Here is a tiny trained network, its code and every weight. The questions are about switching its units off for an input and a class, where a switched-off unit gives its printed mean instead of its output.

import numpy as np


def w(rows, s, z=0):
    codes = np.array(rows[::2]) - 128.0
    scale = np.full(codes.shape[1], s)
    scale[-1] = z or s
    return codes * scale


def norm(h):
    return h / np.sqrt((h * h).mean(-1, keepdims=True) + 1e-5)


def f(y):
    return np.maximum(y, 0)


def log_softmax(a):
    a = a - a.max(-1, keepdims=True)
    return a - np.log(np.exp(a).sum(-1, keepdims=True))


def net(x, mask):
    res = np.array(x, float).reshape(1, 7) / 4 @ E
    u = 0
    for l in range(2):
        y = f(norm(res) @ A[l][:, :-1].T + A[l][:, -1])
        res = res + np.where(mask[u : u + 5], y, B[l][:, -1]) @ B[l][:, :-1]
        u += 5
    return log_softmax(norm(res)[-1] @ U[:, :-1].T + U[:, -1])


A, B = {}, {}
E = w([
[112,158,50,170,141,106,45,190,71,184,169],'x0',
[190,87,156,194,89,192,130,93,45,63,134],'x1',
[125,94,126,131,205,134,209,254,138,64,208],'x2',
[40,195,147,135,177,127,126,48,113,40,159],'x3',
[121,110,204,152,130,87,90,130,134,135,167],'x4',
[125,191,185,174,91,174,139,190,201,125,74],'x5',
[183,117,96,186,225,67,152,105,139,135,50],'x6',
],0.0011)
A[0] = w([
[159,57,220,37,124,157,241,40,201,108,105,65],'L0N0',
[146,6,79,6,150,32,115,51,66,116,203,88],'L0N1',
[252,28,136,81,69,133,143,219,136,246,98,2],'L0N2',
[88,167,39,51,152,72,164,132,240,190,135,33],'L0N3',
[79,134,151,3,3,217,103,152,116,133,226,55],'L0N4',
],0.0026,0.0023)
B[0] = w([
[83,159,20,178,132,97,30,212,31,206,193,241],'L0N0',
[122,220,194,190,72,198,151,200,230,116,60,250],'L0N1',
[10,251,168,119,218,127,114,18,78,1,164,226],'L0N2',
[101,67,253,83,125,57,74,173,72,144,113,199],'L0N3',
[174,99,103,204,245,36,179,98,141,139,39,244],'L0N4',
],0.0034,0.0024)
A[1] = w([
[107,131,198,125,170,88,198,180,100,53,174,164],'L1N0',
[137,123,129,109,20,103,70,3,142,184,86,70],'L1N1',
[224,81,133,187,105,216,125,89,48,55,152,105],'L1N2',
[117,136,149,167,159,72,74,179,96,197,90,185],'L1N3',
[156,68,112,89,145,139,170,191,157,87,192,9],'L1N4',
],0.0029,0.0016)
B[1] = w([
[183,134,120,98,88,179,63,50,129,161,95,220],'L1N0',
[205,78,112,61,236,212,141,208,174,111,208,174],'L1N1',
[32,109,178,27,118,11,138,182,167,206,100,178],'L1N2',
[154,80,97,170,64,173,196,106,100,91,150,252],'L1N3',
[203,111,69,66,191,233,55,64,208,252,152,139],'L1N4',
],0.0031,0.0042)
U = w([
[21,236,158,84,212,119,74,19,90,18,169,180],'0',
[241,65,86,32,221,233,45,135,214,209,198,127],'1',
[31,23,233,48,83,2,87,224,110,231,91,108],'2',
[82,122,22,216,61,151,82,209,34,190,207,104],'3',
[129,210,179,187,20,210,171,216,218,99,47,111],'4',
[197,30,69,215,209,43,231,46,138,108,36,99],'5',
[135,97,154,130,113,153,128,105,93,122,113,226],'6',
[181,75,95,69,28,29,205,57,219,10,242,1],'7',
],0.0055,0.005)

Each question gives the input, the list of numbers given to net, and the class t.
The units are the neurons (one row each of A and B). Each row of codes is followed by its name. A weight is (code - 128) times the scale printed after its matrix; where a second scale follows, it is the last column's (A, B and U).
mask holds one flag per neuron, layer by layer. A switched-off neuron (its flag False) gives its mean, the last column of its row in B, instead of its output. The means were averaged over made-up inputs and are rounded, as every weight is.
A unit's drop is (log p(t) with every unit on - log p(t) with that unit switched off) / (log p(t) with every unit on - log p(t) with every unit switched off).
The circuit of an input: a set's keep is (log p(t) with only the set's units on - log p(t) with every unit switched off) / (log p(t) with every unit on - log p(t) with every unit switched off). Starting from all 10 units, units are removed one at a time, each time the one whose removal leaves the highest keep (on an exact tie, the one counted first), for as long as the keep stays at least 0.8.
units of the circuit, in order: the units of the circuit, biggest drop first
top k neurons: the k neurons with the biggest drops, biggest first
k most important neurons of layer l: the k neurons of layer l with the biggest drops, biggest first
input [7,0,-1,-7,-3,-4,-8], class 5: units of the circuit, in order : (L0N4 L0N0)
input [5,-5,-7,-6,5,-2,4], class 1: units of the circuit, in order : (L1N1 L0N0)
input [-4,8,3,-5,-4,7,-2], class 2: units of the circuit, in order : (L1N2 L0N1)
input [3,2,-6,3,1,1,-5], class 1: units of the circuit, in order : (L1N1 L0N2)
input [5,4,0,-7,-3,-1,-3], class 0: units of the circuit, in order : (L0N2)
input [7,-7,4,0,-6,7,4], class 2: 3 most important neurons of layer 0 : (L0N3 L0N1 L0N0)
input [6,8,-7,1,3,8,5], class 2: units of the circuit, in order : (L1N2 L0N1 L0N2)
input [-4,7,-6,4,3,-6,-5], class 2: units of the circuit, in order : (L1N2 L0N2)
input [-7,0,-6,-7,-3,-2,5], class 0: top 2 neurons : (L0N2 L0N4)
input [-6,2,5,-7,-4,1,7], class 0: 2 most important neurons of layer 0 : (L0N2 L0N4)
input [-3,6,7,3,-5,3,-5], class 1: units of the circuit, in order : (L1N4 L0N2 L0N1)
input [1,-8,8,2,7,-8,-4], class 1: units of the circuit, in order : (L1N4 L0N2)
input [0,8,4,-6,-5,4,8], class 2: units of the circuit, in order : (L1N2 L0N4)
input [-7,7,2,6,-5,5,7], class 2: top 2 neurons : (L1N2 L0N2)
input [-2,-1,-5,-3,-1,2,-6], class 5: units of the circuit, in order : (L0N4)
input [6,3,8,5,-3,-4,2], class 1: top 3 neurons : (L0N2 L0N0 L1N4)
input [-3,6,-7,0,4,-1,7], class 1: units of the circuit, in order : (L1N1 L0N4)
input [-3,7,-7,-4,2,2,5], class 1: units of the circuit, in order : (L1N1 L0N4)
input [4,3,6,-3,-3,-6,1], class 1: units of the circuit, in order : (L0N0 L1N4)
input [6,-8,7,2,-8,-5,1], class 2: top 3 neurons : (L0N3 L1N1 L0N1)
input [-6,8,6,-7,7,7,4], class 2: top 3 neurons : (L1N2 L0N1 L0N4)
input [1,-6,1,2,1,4,-2], class 2: most important neuron of layer 0 : (L0N3)
input [-6,1,-8,6,3,-4,-5], class 1: top 2 neurons : (L1N1 L0N2)
input [-7,-7,-3,4,1,-6,-8], class 5: top 2 neurons : (L0N4 L0N2)
input [7,3,-7,0,5,2,-8], class 5: 2 most important neurons of layer 1 : (L1N3 L1N0)
input [0,7,-5,-1,6,-2,7], class 2: top 2 neurons : (L1N2 L0N4)
input [-6,8,-3,-3,8,2,5], class 2: top neuron : (L1N2)
input [-8,-5,4,-2,-6,-2,6], class 3: top 2 neurons : (L0N0 L0N4)
